Below are the code and all the weights of a small trained network. Each question names an input and a class and asks about switching units off, where a switched-off unit gives its printed mean instead of its output.

import numpy as np


def w(rows, s, z=0):
    codes = np.array(rows[::2]) - 128.0
    scale = np.full(codes.shape[1], s)
    scale[-1] = z or s
    return codes * scale


def f(y):
    return y / 2 * (1 + np.tanh(0.7978845608 * (y + 0.044715 * y**3)))


def log_softmax(a):
    a = a - a.max(-1, keepdims=True)
    return a - np.log(np.exp(a).sum(-1, keepdims=True))


def net(x, mask):
    res = np.array(x, float).reshape(1, 7) / 4 @ E
    y = f(res @ A[0][:, :-1].T + A[0][:, -1])
    res = res + np.where(mask, y, B[0][:, -1]) @ B[0][:, :-1]
    return log_softmax(res[-1] @ U[:, :-1].T + U[:, -1])


A, B = {}, {}
E = w([
[68,147,121,206,146],'x0',
[131,49,81,231,68],'x1',
[208,1,158,86,172],'x2',
[110,91,126,155,151],'x3',
[137,135,126,47,55],'x4',
[168,100,81,104,214],'x5',
[17,44,220,121,160],'x6',
],0.0094)
A[0] = w([
[129,7,121,152,221,139],'n1',
[172,74,169,120,161,186],'n2',
[199,144,125,143,104,69],'n3',
[179,132,68,47,217,220],'n4',
[227,131,55,162,113,115],'n5',
[34,121,67,183,103,181],'n6',
[58,99,148,106,32,105],'n7',
[64,103,142,41,97,254],'n8',
[106,153,142,186,142,129],'n9',
[156,114,180,37,90,211],'n10',
[78,188,70,167,118,156],'n11',
[126,125,139,132,209,235],'n12',
[188,141,85,125,227,93],'n13',
[164,102,236,155,142,75],'n14',
],0.011,0.0077)
B[0] = w([
[21,2,114,246,61,253],'n1',
[78,128,188,206,109,207],'n2',
[132,94,110,123,65,151],'n3',
[213,204,170,107,152,239],'n4',
[240,196,113,142,77,201],'n5',
[123,91,219,148,198,208],'n6',
[203,157,146,76,145,190],'n7',
[164,188,189,101,211,233],'n8',
[107,125,164,166,124,158],'n9',
[164,157,184,188,162,229],'n10',
[99,100,164,209,149,195],'n11',
[135,107,165,147,176,202],'n12',
[243,129,100,91,164,183],'n13',
[58,123,108,139,117,159],'n14',
],0.0091,0.013)
U = w([
[97,59,28,69,158,54],'0',
[1,118,196,190,142,134],'1',
[168,130,94,169,54,40],'2',
[84,107,51,52,112,61],'3',
[161,141,188,140,169,254],'4',
],0.0091,0.0057)

Each question gives the input, the list of numbers given to net, and the class t.
The units are the neurons (one row each of A and B). Each row of codes is followed by its name. A weight is (code - 128) times the scale printed after its matrix; where a second scale follows, it is the last column's (A, B and U).
mask holds one flag per neuron, in row order. A switched-off neuron (its flag False) gives its mean, the last column of its row in B, instead of its output. The means were averaged over made-up inputs and are rounded, as every weight is.
A unit's drop is (log p(t) with every unit on - log p(t) with that unit switched off) / (log p(t) with every unit on - log p(t) with every unit switched off).
The circuit of an input: a set's keep is (log p(t) with only the set's units on - log p(t) with every unit switched off) / (log p(t) with every unit on - log p(t) with every unit switched off). Starting from the 12 units with the biggest drops (on a tie, the unit counted first), units are removed one at a time, each time the one whose removal leaves the highest keep (on an exact tie, the one counted first), for as long as the keep stays at least 0.8.
circuit, biggest first: the units of the circuit, biggest drop first
unit that matters most: the unit with the biggest drop
top k neurons: the k neurons with the biggest drops, biggest first
drop of u: that unit's drop, to one decimal
input [3,8,6,7,-8,7,-6], class 2: circuit, biggest first -> n5, n1
input [5,-7,-5,-3,8,-7,8], class 4: unit that matters most -> n7
input [3,8,2,-2,-3,-6,-5], class 2: top 2 neurons -> n5, n8
input [5,-1,2,-5,-2,-8,-5], class 2: top 3 neurons -> n8, n1, n2
input [2,7,-1,-3,7,-6,0], class 4: top 2 neurons -> n7, n1
input [-7,6,-2,5,-5,-3,-2], class 2: circuit, biggest first -> n8, n5
input [-6,-6,8,-4,0,4,8], class 1: top 2 neurons -> n1, n2
input [5,7,0,-5,5,-4,1], class 4: top 2 neurons -> n1, n7
input [0,3,3,1,5,8,-6], class 2: circuit, biggest first -> n5, n8
input [-6,1,5,-5,3,-4,-7], class 2: top 2 neurons -> n5, n3
input [0,-1,-6,2,3,-2,3], class 4: top 3 neurons -> n1, n7, n2
input [-8,2,-8,4,-5,4,-5], class 2: top 2 neurons -> n8, n5
input [-4,6,-7,-6,6,-6,3], class 4: top 2 neurons -> n7, n1
input [1,5,8,3,3,6,2], class 1: circuit, biggest first -> n1
input [6,-3,-3,8,6,-8,6], class 4: top 4 neurons -> n7, n1, n8, n2
input [8,-4,-1,3,7,-3,7], class 4: top 3 neurons -> n1, n7, n8
input [4,2,2,-3,-7,3,-2], class 1: top 3 neurons -> n1, n8, n7
input [5,-5,-3,-8,7,1,-7], class 2: top 3 neurons -> n6, n12, n8
input [-7,4,5,6,-6,-2,4], class 1: drop of n2 -> 0.0
input [-8,5,-2,-4,1,-4,8], class 4: drop of n1 -> 0.1
input [5,-5,8,2,2,6,7], class 1: drop of n1 -> 0.9
input [1,-5,5,-6,-8,2,6], class 1: drop of n1 -> 0.2
